Below are the code and all the weights of a small trained network. Each question names an input and a target symbol and asks about switching units off, where a switched-off unit gives its printed mean instead of its output.

import numpy as np


def w(rows, s, z=0):
    codes = np.array(rows[::2]) - 128.0
    scale = np.full(codes.shape[1], s)
    scale[-1] = z or s
    return codes * scale


def softmax(a):
    e = np.exp(a - a.max(-1, keepdims=True))
    return e / e.sum(-1, keepdims=True)


def log_softmax(a):
    a = a - a.max(-1, keepdims=True)
    return a - np.log(np.exp(a).sum(-1, keepdims=True))


def net(x, mask):
    ids = ['γεζηθλμτψω'.index(c) for c in x.split()]
    T = len(ids)
    res = E[ids] + P[:T]
    u = 0
    for l in range(3):
        r = res
        for j in range(2):
            rows = slice(2 * j, 2 * j + 2)
            q, k, v = (r @ M[l][rows].T for M in (Q, K, V))
            z = softmax(np.where(np.tri(T) > 0, q @ k.T / 2**0.5, -1e9)) @ v
            o = O[l][rows]
            res = res + np.where(mask[u + j], z, o[:, -1]) @ o[:, :-1]
        u += 2
    return log_softmax(res[-1] @ U[:, :-1].T + U[:, -1])


Q, K, V, O = {}, {}, {}, {}
E = w([
[187,163,177,167],'γ',
[171,128,47,196],'ε',
[169,213,135,192],'ζ',
[170,138,253,181],'η',
[149,118,187,190],'θ',
[182,97,69,184],'λ',
[182,80,65,179],'μ',
[34,185,147,63],'τ',
[73,140,188,218],'ψ',
[176,85,224,135],'ω',
],0.015)
P = w([
[231,254,209,60],'0',
[164,3,166,29],'1',
[171,42,144,59],'2',
[162,54,101,74],'3',
[134,69,108,102],'4',
[163,100,64,99],'5',
[128,121,79,136],'6',
[161,135,45,97],'7',
[89,120,105,165],'8',
[75,94,145,162],'9',
[49,114,162,212],'10',
],0.0059)
Q[0] = w([
[101,160,44,159],'L0H1',
[221,175,223,180],'L0H1',
[190,9,45,124],'L0H2',
[2,64,175,170],'L0H2',
],0.0092)
K[0] = w([
[139,103,106,203],'L0H1',
[165,189,96,118],'L0H1',
[1,138,97,158],'L0H2',
[135,124,217,128],'L0H2',
],0.012)
V[0] = w([
[230,25,147,75],'L0H1',
[51,77,254,127],'L0H1',
[150,129,63,145],'L0H2',
[96,130,193,188],'L0H2',
],0.0074)
O[0] = w([
[9,116,189,152,182],'L0H1',
[130,208,76,193,6],'L0H1',
[156,78,133,177,98],'L0H2',
[174,174,53,152,231],'L0H2',
],0.011,0.0023)
Q[1] = w([
[91,49,100,152],'L1H1',
[138,60,173,9],'L1H1',
[147,99,171,154],'L1H2',
[98,86,99,149],'L1H2',
],0.012)
K[1] = w([
[8,101,41,57],'L1H1',
[156,253,162,164],'L1H1',
[206,147,117,134],'L1H2',
[77,142,7,127],'L1H2',
],0.0069)
V[1] = w([
[145,128,146,169],'L1H1',
[164,32,106,150],'L1H1',
[159,136,189,93],'L1H2',
[2,137,162,143],'L1H2',
],0.0096)
O[1] = w([
[155,163,137,158,195],'L1H1',
[204,43,127,72,186],'L1H1',
[91,90,254,169,219],'L1H2',
[43,171,151,44,3],'L1H2',
],0.0096,0.0044)
Q[2] = w([
[60,102,26,89],'L2H1',
[182,194,163,78],'L2H1',
[89,158,216,255],'L2H2',
[108,190,177,38],'L2H2',
],0.0085)
K[2] = w([
[152,13,56,2],'L2H1',
[66,204,223,155],'L2H1',
[75,214,195,167],'L2H2',
[128,237,117,57],'L2H2',
],0.0067)
V[2] = w([
[131,208,137,184],'L2H1',
[255,125,89,142],'L2H1',
[116,91,115,126],'L2H2',
[120,145,193,179],'L2H2',
],0.01)
O[2] = w([
[81,48,20,36,245],'L2H1',
[172,253,48,119,218],'L2H1',
[180,145,153,183,108],'L2H2',
[224,66,173,64,234],'L2H2',
],0.0077,0.012)
U = w([
[119,151,136,96,120],'γ',
[143,143,148,145,108],'ε',
[164,170,115,106,111],'ζ',
[102,130,103,83,83],'η',
[72,179,122,105,255],'θ',
[123,132,150,155,122],'λ',
[116,136,156,145,152],'μ',
[119,63,65,254,124],'τ',
[106,158,79,101,67],'ψ',
[81,111,133,137,126],'ω',
],0.0094,0.0093)

Each question gives the input, a string of symbols that net reads in full, and the target symbol t.
The units are the heads (2 rows each of Q, K, V and O). Each row of codes is followed by its name. A weight is (code - 128) times the scale printed after its matrix; where a second scale follows, it is the last column's (O and U).
mask holds one flag per head, layer by layer. A switched-off head (its flag False) gives its mean, the last column of its rows in O, instead of its output. The means were averaged over made-up inputs and are rounded, as every weight is.
A unit's drop is (log p(t) with every unit on - log p(t) with that unit switched off) / (log p(t) with every unit on - log p(t) with every unit switched off).
The circuit of an input: a set's keep is (log p(t) with only the set's units on - log p(t) with every unit switched off) / (log p(t) with every unit on - log p(t) with every unit switched off). Starting from all 6 units, units are removed one at a time, each time the one whose removal leaves the highest keep (on an exact tie, the one counted first), for as long as the keep stays at least 0.8.
circuit, biggest first: the units of the circuit, biggest drop first
most important unit: the unit with the biggest drop
heads that matter: for each layer, one digit per head in row order, 1 if its drop is at least 0.15 and else 0, layers parted by /
drop when u is switched off: that unit's drop, to one decimal
input μ η γ, target μ: circuit, biggest first => (L2H1 L0H1 L1H2)
input ζ τ ζ η ζ ζ τ λ ζ, target ζ: circuit, biggest first => (L0H1 L2H1 L1H2)
input τ η ζ τ ζ τ ε τ μ, target θ: circuit, biggest first => (L1H1 L0H2 L1H2)
input τ η ζ μ θ μ η, target τ: circuit, biggest first => (L1H1 L0H1 L1H2 L2H1)
input η η ε ε ψ ζ μ θ, target η: heads that matter => 10 / 10 / 10
input ζ ζ ζ γ γ μ ψ μ μ, target ζ: circuit, biggest first => (L2H1 L1H2)
input ω τ θ μ ζ, target ω: most important unit => L2H1
input μ ε ω η, target μ: heads that matter => 10 / 01 / 10
input η ω γ μ γ η ζ, target η: heads that matter => 10 / 10 / 10
input η μ ζ, target η: circuit, biggest first => (L2H1 L1H1 L0H1 L2H2)
input μ ε ζ ω, target μ: heads that matter => 11 / 01 / 10
input η μ η ε η ζ ζ η η ζ ψ, target η: circuit, biggest first => (L1H1 L0H1 L2H1 L0H2)
input ζ η ω ψ ω θ η, target ζ: heads that matter => 10 / 11 / 10
input ψ ε θ μ η ψ λ ψ ζ ζ ω, target ψ: heads that matter => 11 / 11 / 10
input ω θ ζ ω ζ ψ η τ γ, target ω: most important unit => L2H1
input τ ω ε γ ω, target τ: circuit, biggest first => (L0H1 L1H2)
input ω η λ ε ε ζ ζ μ ζ ζ, target ω: circuit, biggest first => (L2H1 L0H1 L1H2 L1H1)
input ζ ζ ω η ψ ζ ψ, target ζ: circuit, biggest first => (L0H1 L2H1 L1H2 L1H1)
input τ μ η ψ γ μ ζ ω ζ, target τ: circuit, biggest first => (L1H1 L2H1 L0H2)
input μ η ω θ, target μ: circuit, biggest first => (L2H1 L0H1 L1H2)
input ζ ζ η ψ, target ζ: heads that matter => 10 / 01 / 10
input ζ ζ ψ ψ θ μ η θ ζ ζ ε, target ζ: circuit, biggest first => (L2H1 L1H2 L0H1)
input η θ ω γ, target η: heads that matter => 10 / 10 / 11
input τ ζ ψ ε λ θ, target τ: most important unit => L1H1
input ζ λ θ, target ζ: circuit, biggest first => (L0H1 L2H1)
input ζ τ ζ ζ ω, target ζ: heads that matter => 10 / 01 / 10
input ζ ζ ζ ψ η, target ζ: most important unit => L0H1
input ζ η ω γ ζ γ, target ζ: drop when L2H2 is switched off => 0.1
